Below is a small trained network, with its code and all its weights. Each question gives an input and a target symbol and asks what happens when units are switched off, that is, made to give their printed mean instead of their output.

import numpy as np


def w(rows, s, z=0):
    codes = np.array(rows[::2]) - 128.0
    scale = np.full(codes.shape[1], s)
    scale[-1] = z or s
    return codes * scale


def norm(h):
    return h / np.sqrt((h * h).mean(-1, keepdims=True) + 1e-5)


def f(y):
    return np.maximum(y, 0)


def softmax(a):
    e = np.exp(a - a.max(-1, keepdims=True))
    return e / e.sum(-1, keepdims=True)


def log_softmax(a):
    a = a - a.max(-1, keepdims=True)
    return a - np.log(np.exp(a).sum(-1, keepdims=True))


def net(x, mask):
    ids = ['βδλξστφψ'.index(c) for c in x.split()]
    T = len(ids)
    res = E[ids] + P[:T]
    u = 0
    for l in range(2):
        q, k, v = (norm(res) @ M[l].T for M in (Q, K, V))
        z = softmax(np.where(np.tri(T) > 0, q @ k.T / 4**0.5, -1e9)) @ v
        res = res + np.where(mask[u], z, O[l][:, -1]) @ O[l][:, :-1]
        u += 1
        y = f(norm(res) @ A[l][:, :-1].T + A[l][:, -1])
        res = res + np.where(mask[u : u + 8], y, B[l][:, -1]) @ B[l][:, :-1]
        u += 8
    return log_softmax(norm(res)[-1] @ U[:, :-1].T + U[:, -1])


Q, K, V, O, A, B = {}, {}, {}, {}, {}, {}
E = w([
[37,120,136,179,149],'β',
[48,163,102,247,80],'δ',
[167,205,40,74,108],'λ',
[178,53,143,35,157],'ξ',
[91,216,133,123,123],'σ',
[102,141,107,75,203],'τ',
[106,169,174,201,55],'φ',
[187,119,101,66,99],'ψ',
],0.015)
P = w([
[152,95,149,239,168],'0',
[155,84,153,183,169],'1',
[147,90,169,146,173],'2',
[133,98,191,119,163],'3',
[124,106,203,89,148],'4',
[116,111,211,65,129],'5',
[101,117,216,45,105],'6',
[86,115,226,20,88],'7',
[78,119,228,1,78],'8',
],0.0053)
Q[0] = w([
[30,52,86,157,240],'0.h0',
[248,53,86,78,111],'0.h0',
[97,38,170,124,130],'0.h0',
[94,70,251,40,170],'0.h0',
],0.014)
K[0] = w([
[68,26,126,155,205],'0.h0',
[251,81,70,76,127],'0.h0',
[132,68,194,71,137],'0.h0',
[108,114,220,7,217],'0.h0',
],0.016)
V[0] = w([
[121,144,11,105,151],'0.h0',
[213,175,117,170,171],'0.h0',
[115,148,62,92,165],'0.h0',
[141,144,161,70,116],'0.h0',
],0.011)
O[0] = w([
[103,254,101,110,52,54],'0.h0',
[70,92,175,103,45,80],'0.h0',
[138,199,68,112,70,154],'0.h0',
[161,101,118,172,81,249],'0.h0',
],0.0078,0.0018)
A[0] = w([
[91,135,138,62,216,3],'0.n0',
[85,129,117,179,127,83],'0.n1',
[176,95,88,172,179,83],'0.n2',
[144,90,138,207,107,155],'0.n3',
[121,90,99,202,170,97],'0.n4',
[83,98,192,3,150,88],'0.n5',
[237,159,77,187,89,29],'0.n6',
[121,106,167,82,203,54],'0.n7',
],0.012,0.0028)
B[0] = w([
[117,152,113,232,101,209],'0.n0',
[116,97,147,180,212,214],'0.n1',
[193,152,99,130,126,183],'0.n2',
[161,118,112,118,49,225],'0.n3',
[114,135,57,22,129,235],'0.n4',
[119,114,161,7,126,253],'0.n5',
[23,75,61,202,107,197],'0.n6',
[125,159,122,201,174,212],'0.n7',
],0.014,0.0041)
Q[1] = w([
[105,109,224,216,1],'1.h0',
[146,157,98,70,137],'1.h0',
[109,176,144,112,189],'1.h0',
[99,134,94,153,81],'1.h0',
],0.021)
K[1] = w([
[248,95,13,222,46],'1.h0',
[104,141,184,85,113],'1.h0',
[135,188,171,157,130],'1.h0',
[105,149,61,139,102],'1.h0',
],0.018)
V[1] = w([
[139,174,116,152,101],'1.h0',
[138,157,67,61,108],'1.h0',
[117,51,174,16,88],'1.h0',
[139,145,227,253,71],'1.h0',
],0.0065)
O[1] = w([
[109,121,157,112,146,227],'1.h0',
[31,134,114,139,150,92],'1.h0',
[82,214,40,177,118,130],'1.h0',
[254,167,222,46,133,248],'1.h0',
],0.0053,0.00017)
A[1] = w([
[81,211,172,208,103,206],'1.n0',
[96,124,108,64,72,5],'1.n1',
[126,249,169,145,165,69],'1.n2',
[104,152,200,99,95,43],'1.n3',
[169,112,121,211,149,18],'1.n4',
[183,180,97,174,172,31],'1.n5',
[87,104,180,106,61,7],'1.n6',
[185,121,80,94,145,30],'1.n7',
],0.013,0.0028)
B[1] = w([
[194,93,176,101,252,254],'1.n0',
[171,161,195,193,132,235],'1.n1',
[53,76,210,123,79,255],'1.n2',
[109,183,32,118,133,216],'1.n3',
[223,151,154,93,129,162],'1.n4',
[92,176,135,143,29,169],'1.n5',
[155,82,112,130,11,209],'1.n6',
[111,180,90,76,111,182],'1.n7',
],0.016,0.0048)
U = w([
[166,188,101,213,182,198],'β',
[42,88,59,161,115,238],'δ',
[178,226,132,164,121,73],'λ',
[133,156,27,46,115,120],'ξ',
[42,129,165,67,62,3],'σ',
[121,89,228,149,160,251],'τ',
[254,94,138,104,125,110],'φ',
[143,65,106,175,55,164],'ψ',
],0.012,0.004)

Each question gives the input, a string of symbols that net reads in full, and the target symbol t.
The units are the heads (4 rows each of Q, K, V and O) and the neurons (one row each of A and B). Each row of codes is followed by its name. A weight is (code - 128) times the scale printed after its matrix; where a second scale follows, it is the last column's (O, A, B and U).
mask holds one flag per unit, layer by layer, with each layer's heads first. A switched-off unit (its flag False) gives its mean, the last column of its rows in O or B, instead of its output. The means were averaged over made-up inputs and are rounded, as every weight is.
A unit's drop is (log p(t) with every unit on - log p(t) with that unit switched off) / (log p(t) with every unit on - log p(t) with every unit switched off).
The circuit of an input: a set's keep is (log p(t) with only the set's units on - log p(t) with every unit switched off) / (log p(t) with every unit on - log p(t) with every unit switched off). Starting from the 12 units with the biggest drops (on a tie, the unit counted first), units are removed one at a time, each time the one whose removal leaves the highest keep (on an exact tie, the one counted first), for as long as the keep stays at least 0.8.
units of the circuit, in order: the units of the circuit, biggest drop first
most important unit: the unit with the biggest drop
k most important neurons: the k neurons with the biggest drops, biggest first
k most important neurons of layer l: the k neurons of layer l with the biggest drops, biggest first
input δ ψ β δ φ σ, target τ: 2 most important neurons -> 1.n0; 1.n2
input σ φ δ ψ σ τ σ ψ τ, target τ: most important unit -> 0.n4
input σ β τ σ σ ψ, target δ: units of the circuit, in order -> 0.h0; 0.n6
input φ φ σ σ λ σ ψ, target δ: units of the circuit, in order -> 0.n6; 0.h0
input σ σ φ φ λ β ξ, target ξ: 4 most important neurons of layer 0 -> 0.n5; 0.n0; 0.n7; 0.n2
input σ β δ, target ξ: units of the circuit, in order -> 0.n4; 1.n2
input δ ξ ψ β ξ ψ φ δ λ, target λ: 3 most important neurons of layer 0 -> 0.n1; 0.n4; 0.n7
input ψ ξ ψ φ ξ ξ, target ξ: units of the circuit, in order -> 1.h0; 1.n2
input β σ σ, target σ: 3 most important neurons -> 0.n4; 0.n6; 1.n2
input φ σ λ τ, target σ: 2 most important neurons -> 0.n5; 1.n2
input β β ψ φ φ δ φ ψ, target ψ: units of the circuit, in order -> 0.h0; 0.n6; 0.n4
input δ ψ ξ ξ σ β δ, target τ: 2 most important neurons of layer 1 -> 1.n3; 1.n6
input σ ψ ψ σ β δ φ φ β, target β: 4 most important neurons -> 0.n0; 0.n7; 0.n4; 0.n5
input β ξ ξ σ δ τ λ, target β: 2 most important neurons of layer 0 -> 0.n6; 0.n5
input φ σ δ, target ξ: 4 most important neurons -> 0.n4; 0.n5; 0.n0; 0.n1
input λ λ ψ, target ψ: units of the circuit, in order -> 0.n6
input σ ψ σ δ ξ β τ β τ, target τ: 3 most important neurons of layer 0 -> 0.n0; 0.n4; 0.n5
input ψ σ σ, target σ: 2 most important neurons -> 0.n6; 0.n4
input ξ τ τ β ψ φ λ, target λ: 3 most important neurons of layer 0 -> 0.n4; 0.n1; 0.n7
input σ τ δ ψ τ λ σ σ, target τ: units of the circuit, in order -> 1.n0
input β ψ δ φ σ φ λ, target β: 4 most important neurons of layer 1 -> 1.n1; 1.n0; 1.n2; 1.n6
input σ δ σ ψ φ, target φ: 2 most important neurons of layer 1 -> 1.n0; 1.n2
